Below is a small trained network, with its code and all its weights. Each question gives an input and a target symbol and asks what happens when units are switched off, that is, made to give their printed mean instead of their output.

import numpy as np


def w(rows, s, z=0):
    codes = np.array(rows[::2]) - 128.0
    scale = np.full(codes.shape[1], s)
    scale[-1] = z or s
    return codes * scale


def norm(h):
    return h / np.sqrt((h * h).mean(-1, keepdims=True) + 1e-5)


def f(y):
    return np.maximum(y, 0)


def softmax(a):
    e = np.exp(a - a.max(-1, keepdims=True))
    return e / e.sum(-1, keepdims=True)


def log_softmax(a):
    a = a - a.max(-1, keepdims=True)
    return a - np.log(np.exp(a).sum(-1, keepdims=True))


def net(x, mask):
    ids = ['εζηθλμξστω'.index(c) for c in x.split()]
    T = len(ids)
    res = E[ids] + P[:T]
    q, k, v = (norm(res) @ M[0].T for M in (Q, K, V))
    z = softmax(np.where(np.tri(T) > 0, q @ k.T / 4**0.5, -1e9)) @ v
    res = res + np.where(mask[0], z, O[0][:, -1]) @ O[0][:, :-1]
    y = f(norm(res) @ A[0][:, :-1].T + A[0][:, -1])
    res = res + np.where(mask[1:9], y, B[0][:, -1]) @ B[0][:, :-1]
    return log_softmax(norm(res)[-1] @ U[:, :-1].T + U[:, -1])


Q, K, V, O, A, B = {}, {}, {}, {}, {}, {}
E = w([
[93,127,94,150,115],'ε',
[119,143,108,151,128],'ζ',
[121,125,113,171,135],'η',
[96,116,128,124,147],'θ',
[115,139,119,142,146],'λ',
[114,117,151,84,158],'μ',
[121,133,151,80,154],'ξ',
[97,134,102,145,129],'σ',
[103,134,124,97,140],'τ',
[179,6,125,94,32],'ω',
],0.02)
P = w([
[145,109,83,120,127],'0',
[104,134,212,155,72],'1',
[104,155,141,113,60],'2',
[3,149,161,163,48],'3',
[23,45,49,64,111],'4',
[34,4,215,195,254],'5',
],0.011)
Q[0] = w([
[186,124,98,128,222],'h1',
[146,206,255,172,82],'h1',
[58,116,145,106,17],'h1',
[219,151,53,86,97],'h1',
],0.019)
K[0] = w([
[76,224,153,127,119],'h1',
[148,138,23,96,169],'h1',
[176,36,110,137,128],'h1',
[63,150,172,191,251],'h1',
],0.02)
V[0] = w([
[131,254,130,168,208],'h1',
[232,69,127,132,33],'h1',
[149,102,161,156,176],'h1',
[190,179,141,81,126],'h1',
],0.029)
O[0] = w([
[133,201,219,186,22,4],'h1',
[57,4,116,68,173,145],'h1',
[123,146,179,114,155,94],'h1',
[49,141,121,110,101,83],'h1',
],0.027,0.024)
A[0] = w([
[134,93,133,210,166,185],'n1',
[205,89,137,119,2,4],'n2',
[99,134,118,53,64,153],'n3',
[92,173,92,141,216,164],'n4',
[193,120,74,52,27,194],'n5',
[59,163,126,110,102,64],'n6',
[96,177,98,104,24,176],'n7',
[122,174,74,129,104,135],'n8',
],0.023,0.0036)
B[0] = w([
[141,129,193,67,120,182],'n1',
[1,78,135,127,207,200],'n2',
[179,63,143,124,82,134],'n3',
[52,157,158,66,133,255],'n4',
[74,77,61,179,58,189],'n5',
[186,97,124,75,83,132],'n6',
[177,93,129,65,64,175],'n7',
[124,139,156,127,183,206],'n8',
],0.028,0.014)
U = w([
[162,71,61,84,138,166],'ε',
[41,69,140,131,89,149],'ζ',
[169,94,220,101,159,149],'η',
[214,195,107,127,186,112],'θ',
[129,166,188,153,58,253],'λ',
[73,218,138,63,141,128],'μ',
[157,132,129,39,27,98],'ξ',
[112,137,87,225,151,125],'σ',
[107,184,2,112,57,21],'τ',
[125,129,108,112,116,71],'ω',
],0.015,0.004)

Each question gives the input, a string of symbols that net reads in full, and the target symbol t.
The units are the heads (4 rows each of Q, K, V and O) and the neurons (one row each of A and B). Each row of codes is followed by its name. A weight is (code - 128) times the scale printed after its matrix; where a second scale follows, it is the last column's (O, A, B and U).
mask holds one flag per unit, heads first, then neurons. A switched-off unit (its flag False) gives its mean, the last column of its rows in O or B, instead of its output. The means were averaged over made-up inputs and are rounded, as every weight is.
A unit's drop is (log p(t) with every unit on - log p(t) with that unit switched off) / (log p(t) with every unit on - log p(t) with every unit switched off).
The circuit of an input: a set's keep is (log p(t) with only the set's units on - log p(t) with every unit switched off) / (log p(t) with every unit on - log p(t) with every unit switched off). Starting from all 9 units, units are removed one at a time, each time the one whose removal leaves the highest keep (on an exact tie, the one counted first), for as long as the keep stays at least 0.8.
units of the circuit, in order: the units of the circuit, biggest drop first
k most important neurons: the k neurons with the biggest drops, biggest first
drop of u: that unit's drop, to one decimal
input μ λ σ ζ σ ε, target σ: units of the circuit, in order : [h1; n2]
input τ μ ζ ζ, target τ: units of the circuit, in order : [h1]
input μ σ ε ζ θ, target σ: units of the circuit, in order : [h1; n4; n2]
input τ ε η μ, target τ: units of the circuit, in order : [h1; n5]
input λ θ η μ σ μ, target η: units of the circuit, in order : [h1; n1]
input μ σ μ μ μ, target σ: units of the circuit, in order : [h1; n5; n4; n2]
input σ θ μ, target σ: units of the circuit, in order : [h1; n4; n2]
input μ ξ η μ θ ζ, target η: 3 most important neurons : [n1; n4; n5]
input ξ ζ ζ, target ξ: units of the circuit, in order : [h1; n7]
input τ ζ θ, target τ: 2 most important neurons : [n5; n7]
input μ τ θ ζ σ, target τ: drop of n5 : 0.3
input μ ζ μ ζ σ, target ζ: drop of n2 : 1.0
input ζ η η μ μ ζ, target η: drop of n8 : 0.0
input λ ζ ξ, target λ: drop of h1 : 1.0
input μ μ η, target μ: most important neuron : [n4]
input τ μ λ η, target τ: 2 most important neurons : [n5; n7]
